Below is a small trained network, with its code and all its weights. Each question gives an input and a class and asks what happens when units are switched off, that is, made to give their printed mean instead of their output.

import numpy as np


def w(rows, s, z=0):
    codes = np.array(rows[::2]) - 128.0
    scale = np.full(codes.shape[1], s)
    scale[-1] = z or s
    return codes * scale


def norm(h):
    return h / np.sqrt((h * h).mean(-1, keepdims=True) + 1e-5)


def f(y):
    return np.maximum(y, 0)


def log_softmax(a):
    a = a - a.max(-1, keepdims=True)
    return a - np.log(np.exp(a).sum(-1, keepdims=True))


def net(x, mask):
    res = np.array(x, float).reshape(1, 2) / 4 @ E
    u = 0
    for l in range(3):
        y = f(norm(res) @ A[l][:, :-1].T + A[l][:, -1])
        res = res + np.where(mask[u : u + 10], y, B[l][:, -1]) @ B[l][:, :-1]
        u += 10
    return log_softmax(norm(res)[-1] @ U[:, :-1].T + U[:, -1])


A, B = {}, {}
E = w([
[95,81,191,53,184,78,253],'x0',
[52,196,142,201,62,86,185],'x1',
],0.0058)
A[0] = w([
[164,37,211,75,227,74,219,30],'0.n1',
[166,144,151,184,136,181,153,53],'0.n2',
[76,137,120,118,148,139,106,96],'0.n3',
[160,133,101,149,76,135,123,62],'0.n4',
[176,118,48,46,188,145,55,58],'0.n5',
[73,127,145,145,132,66,229,97],'0.n6',
[118,145,163,124,155,171,115,91],'0.n7',
[203,11,72,93,178,202,17,77],'0.n8',
[91,59,186,54,253,84,175,37],'0.n9',
[187,180,47,234,83,195,16,3],'0.n10',
],0.0044,0.003)
B[0] = w([
[90,185,76,67,165,114,68,252],'0.n1',
[117,138,115,119,122,103,141,129],'0.n2',
[126,111,137,115,108,146,128,128],'0.n3',
[123,148,166,118,169,99,126,146],'0.n4',
[166,112,128,174,120,106,212,202],'0.n5',
[199,77,115,153,139,157,143,224],'0.n6',
[127,121,113,133,119,103,131,129],'0.n7',
[254,113,141,182,90,130,226,255],'0.n8',
[77,179,121,72,166,114,57,239],'0.n9',
[87,225,140,41,130,109,69,250],'0.n10',
],0.0059,0.0048)
A[1] = w([
[97,120,134,79,201,100,127,23],'1.n1',
[104,84,119,180,95,133,180,32],'1.n2',
[71,75,163,76,156,122,96,73],'1.n3',
[58,73,148,35,167,147,118,4],'1.n4',
[136,204,90,113,118,147,117,98],'1.n5',
[68,64,144,253,65,131,189,90],'1.n6',
[23,137,150,131,82,86,144,113],'1.n7',
[136,86,129,100,139,98,132,80],'1.n8',
[11,149,116,149,102,156,29,15],'1.n9',
[119,150,158,126,102,134,76,32],'1.n10',
],0.0069,0.0029)
B[1] = w([
[92,157,117,125,147,144,139,254],'1.n1',
[167,160,148,124,141,116,122,173],'1.n2',
[88,133,115,130,154,117,192,209],'1.n3',
[68,156,105,96,163,129,217,247],'1.n4',
[80,150,109,145,120,141,126,247],'1.n5',
[193,160,223,155,126,78,105,240],'1.n6',
[163,99,121,135,143,170,78,248],'1.n7',
[101,113,143,129,133,132,100,168],'1.n8',
[36,82,100,62,137,3,4,230],'1.n9',
[108,134,109,162,80,120,106,171],'1.n10',
],0.0078,0.0032)
A[2] = w([
[146,94,121,133,134,149,130,149],'2.n1',
[137,134,138,141,111,121,153,14],'2.n2',
[152,142,125,173,109,142,107,48],'2.n3',
[161,9,125,126,144,169,163,136],'2.n4',
[135,145,119,128,104,121,151,44],'2.n5',
[156,75,140,137,129,127,126,126],'2.n6',
[80,114,104,92,152,118,157,62],'2.n7',
[148,80,119,139,135,126,149,39],'2.n8',
[134,137,141,150,113,129,153,50],'2.n9',
[151,139,130,161,108,128,113,7],'2.n10',
],0.014,0.0017)
B[2] = w([
[118,92,115,112,99,102,139,154],'2.n1',
[140,148,130,142,140,146,90,152],'2.n2',
[100,124,127,101,136,187,193,191],'2.n3',
[118,16,110,134,103,2,88,184],'2.n4',
[131,112,107,124,120,151,112,142],'2.n5',
[88,94,154,136,101,45,91,167],'2.n6',
[44,89,136,116,174,190,254,254],'2.n7',
[113,72,96,115,95,90,115,152],'2.n8',
[143,136,137,133,129,143,95,156],'2.n9',
[107,122,122,113,158,157,163,180],'2.n10',
],0.0087,0.0061)
U = w([
[182,19,96,115,98,67,130,147],'0',
[55,106,122,88,191,149,200,188],'1',
[39,173,105,127,99,99,15,144],'2',
[190,181,82,116,85,248,131,115],'3',
[169,167,232,175,134,94,129,122],'4',
[116,92,125,160,131,170,96,2],'5',
],0.016,0.0066)

Each question gives the input, the list of numbers given to net, and the class t.
The units are the neurons (one row each of A and B). Each row of codes is followed by its name. A weight is (code - 128) times the scale printed after its matrix; where a second scale follows, it is the last column's (A, B and U).
mask holds one flag per neuron, layer by layer. A switched-off neuron (its flag False) gives its mean, the last column of its row in B, instead of its output. The means were averaged over made-up inputs and are rounded, as every weight is.
A unit's drop is (log p(t) with every unit on - log p(t) with that unit switched off) / (log p(t) with every unit on - log p(t) with every unit switched off).
The circuit of an input: a set's keep is (log p(t) with only the set's units on - log p(t) with every unit switched off) / (log p(t) with every unit on - log p(t) with every unit switched off). Starting from the 12 units with the biggest drops (on a tie, the unit counted first), units are removed one at a time, each time the one whose removal leaves the highest keep (on an exact tie, the one counted first), for as long as the keep stays at least 0.8.
circuit, biggest first: the units of the circuit, biggest drop first
unit that matters most: the unit with the biggest drop
top k neurons: the k neurons with the biggest drops, biggest first
top k neurons in layer l: the k neurons of layer l with the biggest drops, biggest first
drop of u: that unit's drop, to one decimal
input [2,-5], class 0: top 4 neurons : 0.n8; 0.n10; 0.n5; 1.n4
input [-7,-3], class 3: circuit, biggest first : 0.n8
input [-7,-2], class 3: circuit, biggest first : 0.n8; 1.n9
input [3,-7], class 0: circuit, biggest first : 0.n8; 2.n4
input [5,6], class 4: top 2 neurons : 0.n10; 0.n6
input [-3,-4], class 0: top 2 neurons : 0.n8; 0.n1
input [-7,-8], class 0: top 4 neurons : 0.n8; 0.n1; 0.n9; 0.n5
input [-7,-7], class 3: top 2 neurons in layer 0 : 0.n10; 0.n6
input [-5,-1], class 3: top 2 neurons in layer 0 : 0.n8; 0.n9
input [7,8], class 4: top 4 neurons : 0.n10; 1.n6; 0.n6; 2.n7
input [-2,-1], class 3: top 2 neurons in layer 0 : 0.n10; 0.n8
input [-2,6], class 2: top 2 neurons : 0.n8; 0.n5
input [0,4], class 4: top 2 neurons : 1.n6; 0.n10
input [-4,-3], class 3: unit that matters most : 0.n10
input [-2,8], class 4: top 4 neurons in layer 0 : 0.n1; 0.n9; 0.n10; 0.n6
input [4,5], class 4: top 2 neurons : 0.n10; 0.n6
input [0,8], class 4: drop of 1.n6 : 0.8
input [-6,-4], class 3: drop of 0.n10 : 1.5
input [-3,-2], class 3: drop of 0.n10 : 1.2
input [4,6], class 4: drop of 1.n1 : 0.0
input [-1,2], class 2: unit that matters most : 0.n8
input [-4,-2], class 3: top 2 neurons in layer 0 : 0.n10; 0.n8
